Here is a tiny trained network, its code and every weight. The questions are about switching its units off for an input and a class, where a switched-off unit gives its printed mean instead of its output.

import numpy as np


def w(rows, s, z=0):
    codes = np.array(rows[::2]) - 128.0
    scale = np.full(codes.shape[1], s)
    scale[-1] = z or s
    return codes * scale


def norm(h):
    return h / np.sqrt((h * h).mean(-1, keepdims=True) + 1e-5)


def f(y):
    return np.maximum(y, 0)


def log_softmax(a):
    a = a - a.max(-1, keepdims=True)
    return a - np.log(np.exp(a).sum(-1, keepdims=True))


def net(x, mask):
    res = np.array(x, float).reshape(1, 4) / 4 @ E
    u = 0
    for l in range(2):
        y = f(norm(res) @ A[l][:, :-1].T + A[l][:, -1])
        res = res + np.where(mask[u : u + 12], y, B[l][:, -1]) @ B[l][:, :-1]
        u += 12
    return log_softmax(norm(res)[-1] @ U[:, :-1].T + U[:, -1])


A, B = {}, {}
E = w([
[206,204,46,170,95,101,139,97,96],'x0',
[181,56,88,189,211,146,107,83,91],'x1',
[115,167,146,186,186,77,208,144,61],'x2',
[109,136,178,199,67,110,2,178,109],'x3',
],0.0066)
A[0] = w([
[53,143,134,168,60,124,59,177,171,116],'L0N1',
[174,163,121,128,71,104,150,134,151,67],'L0N2',
[142,161,158,110,9,167,170,140,193,73],'L0N3',
[121,171,62,120,182,114,169,85,91,174],'L0N4',
[69,188,159,193,158,123,112,160,71,94],'L0N5',
[106,62,65,57,57,90,102,126,189,5],'L0N6',
[125,81,69,105,84,130,85,191,83,103],'L0N7',
[64,188,217,111,102,44,169,65,99,125],'L0N8',
[82,143,232,142,144,248,151,144,196,15],'L0N9',
[132,139,143,80,107,171,96,163,164,73],'L0N10',
[88,177,90,60,129,149,187,111,141,158],'L0N11',
[123,130,39,65,104,240,1,112,165,44],'L0N12',
],0.0071,0.0029)
B[0] = w([
[108,213,119,139,137,200,106,104,114,244],'L0N1',
[185,82,74,105,180,26,70,190,131,173],'L0N2',
[243,114,138,97,183,184,120,224,205,211],'L0N3',
[70,71,166,65,90,95,78,141,129,241],'L0N4',
[70,90,154,84,75,137,120,28,82,208],'L0N5',
[136,73,148,95,3,138,196,103,59,189],'L0N6',
[77,158,208,163,181,25,94,75,142,174],'L0N7',
[252,117,177,131,119,215,160,254,108,206],'L0N8',
[91,67,20,131,120,91,62,207,171,179],'L0N9',
[128,81,207,156,81,182,66,129,95,177],'L0N10',
[64,246,221,149,134,148,61,50,142,217],'L0N11',
[160,98,141,112,84,150,146,77,2,253],'L0N12',
],0.006,0.0055)
A[1] = w([
[164,147,210,226,115,123,65,171,179,195],'L1N1',
[146,137,93,47,93,185,209,83,186,96],'L1N2',
[79,127,186,186,139,89,253,197,59,87],'L1N3',
[160,52,96,160,211,183,65,95,146,2],'L1N4',
[194,153,62,149,55,74,159,139,139,227],'L1N5',
[157,57,182,160,159,65,90,125,104,145],'L1N6',
[222,211,52,92,106,43,90,98,142,137],'L1N7',
[187,66,154,186,216,127,115,52,74,144],'L1N8',
[76,124,98,68,151,159,215,79,202,121],'L1N9',
[120,113,175,59,79,168,53,106,43,201],'L1N10',
[123,66,107,34,98,178,132,143,105,172],'L1N11',
[72,41,136,80,167,172,107,198,165,141],'L1N12',
],0.0073,0.0023)
B[1] = w([
[82,145,151,40,217,168,153,14,139,186],'L1N1',
[79,123,141,163,118,191,40,138,80,157],'L1N2',
[207,28,22,119,1,146,10,69,85,162],'L1N3',
[152,182,147,119,101,194,88,214,165,157],'L1N4',
[119,70,156,158,158,217,112,144,252,159],'L1N5',
[127,167,159,81,82,114,197,99,185,171],'L1N6',
[26,22,149,219,154,64,144,165,149,177],'L1N7',
[150,190,178,71,93,183,109,246,162,199],'L1N8',
[17,206,149,157,135,129,92,29,86,151],'L1N9',
[120,130,29,142,171,63,230,120,118,248],'L1N10',
[191,167,163,136,126,71,112,144,113,182],'L1N11',
[180,98,77,252,160,60,164,124,166,165],'L1N12',
],0.0068,0.012)
U = w([
[181,27,108,102,7,152,129,74,35,188],'0',
[173,204,191,88,129,206,139,248,166,205],'1',
[2,201,156,155,162,146,102,10,86,168],'2',
[89,18,105,252,169,66,161,172,207,10],'3',
[164,174,77,89,219,45,246,133,120,119],'4',
],0.012,0.0014)

Each question gives the input, the list of numbers given to net, and the class t.
The units are the neurons (one row each of A and B). Each row of codes is followed by its name. A weight is (code - 128) times the scale printed after its matrix; where a second scale follows, it is the last column's (A, B and U).
mask holds one flag per neuron, layer by layer. A switched-off neuron (its flag False) gives its mean, the last column of its row in B, instead of its output. The means were averaged over made-up inputs and are rounded, as every weight is.
A unit's drop is (log p(t) with every unit on - log p(t) with that unit switched off) / (log p(t) with every unit on - log p(t) with every unit switched off).
The circuit of an input: a set's keep is (log p(t) with only the set's units on - log p(t) with every unit switched off) / (log p(t) with every unit on - log p(t) with every unit switched off). Starting from the 12 units with the biggest drops (on a tie, the unit counted first), units are removed one at a time, each time the one whose removal leaves the highest keep (on an exact tie, the one counted first), for as long as the keep stays at least 0.8.
units of the circuit, in order: the units of the circuit, biggest drop first
unit that matters most: the unit with the biggest drop
k most important neurons: the k neurons with the biggest drops, biggest first
k most important neurons of layer l: the k neurons of layer l with the biggest drops, biggest first
input [2,5,6,4], class 0: units of the circuit, in order	(L1N3)
input [-7,8,6,-8], class 1: 4 most important neurons	(L1N8; L1N10; L1N4; L1N7)
input [-3,3,1,2], class 4: 2 most important neurons	(L1N12; L0N5)
input [-8,8,-2,-7], class 1: 3 most important neurons of layer 1	(L1N4; L1N8; L1N10)
input [1,4,-3,3], class 1: 2 most important neurons	(L1N8; L0N4)
input [5,3,6,5], class 0: units of the circuit, in order	(L0N11; L1N3)
input [-3,3,1,3], class 4: units of the circuit, in order	(L1N10; L1N7)
input [-7,-2,-5,5], class 3: 4 most important neurons	(L0N9; L1N12; L0N11; L1N10)
input [6,-8,-3,-8], class 1: 3 most important neurons of layer 1	(L1N1; L1N10; L1N5)
input [-7,-6,1,6], class 3: 3 most important neurons	(L1N12; L0N9; L1N8)
input [-7,6,-4,-7], class 2: 4 most important neurons of layer 0	(L0N8; L0N3; L0N2; L0N10)
input [-5,5,0,-6], class 2: 3 most important neurons	(L1N9; L0N8; L0N3)
input [8,-5,7,6], class 3: 4 most important neurons of layer 0	(L0N2; L0N12; L0N11; L0N6)
input [-2,7,5,3], class 1: unit that matters most	L1N8
input [8,-7,4,-6], class 3: 2 most important neurons	(L1N7; L0N2)
input [5,7,-3,6], class 1: units of the circuit, in order	(L1N8; L1N4)
input [-6,-7,-8,3], class 0: 2 most important neurons of layer 0	(L0N6; L0N12)
input [0,-8,8,-1], class 0: 2 most important neurons of layer 0	(L0N5; L0N1)
input [-7,7,5,-5], class 1: 2 most important neurons of layer 0	(L0N6; L0N9)
input [2,5,-3,6], class 2: units of the circuit, in order	(L1N1)
input [1,6,-7,8], class 2: 2 most important neurons of layer 1	(L1N3; L1N1)
input [1,-3,-5,-6], class 2: 2 most important neurons	(L0N11; L0N8)
input [0,-7,2,-8], class 2: 3 most important neurons	(L0N11; L1N9; L1N8)
input [-2,-6,7,-6], class 0: 2 most important neurons of layer 0	(L0N8; L0N1)
input [-7,0,-2,-3], class 3: 2 most important neurons	(L0N9; L1N12)
input [-1,-6,5,8], class 2: 4 most important neurons	(L1N1; L1N8; L0N5; L0N1)
input [-7,-5,2,-2], class 3: unit that matters most	L1N12
input [2,-5,-7,5], class 0: 3 most important neurons	(L0N12; L0N6; L1N8)
input [2,6,3,-7], class 2: 2 most important neurons	(L1N9; L0N8)
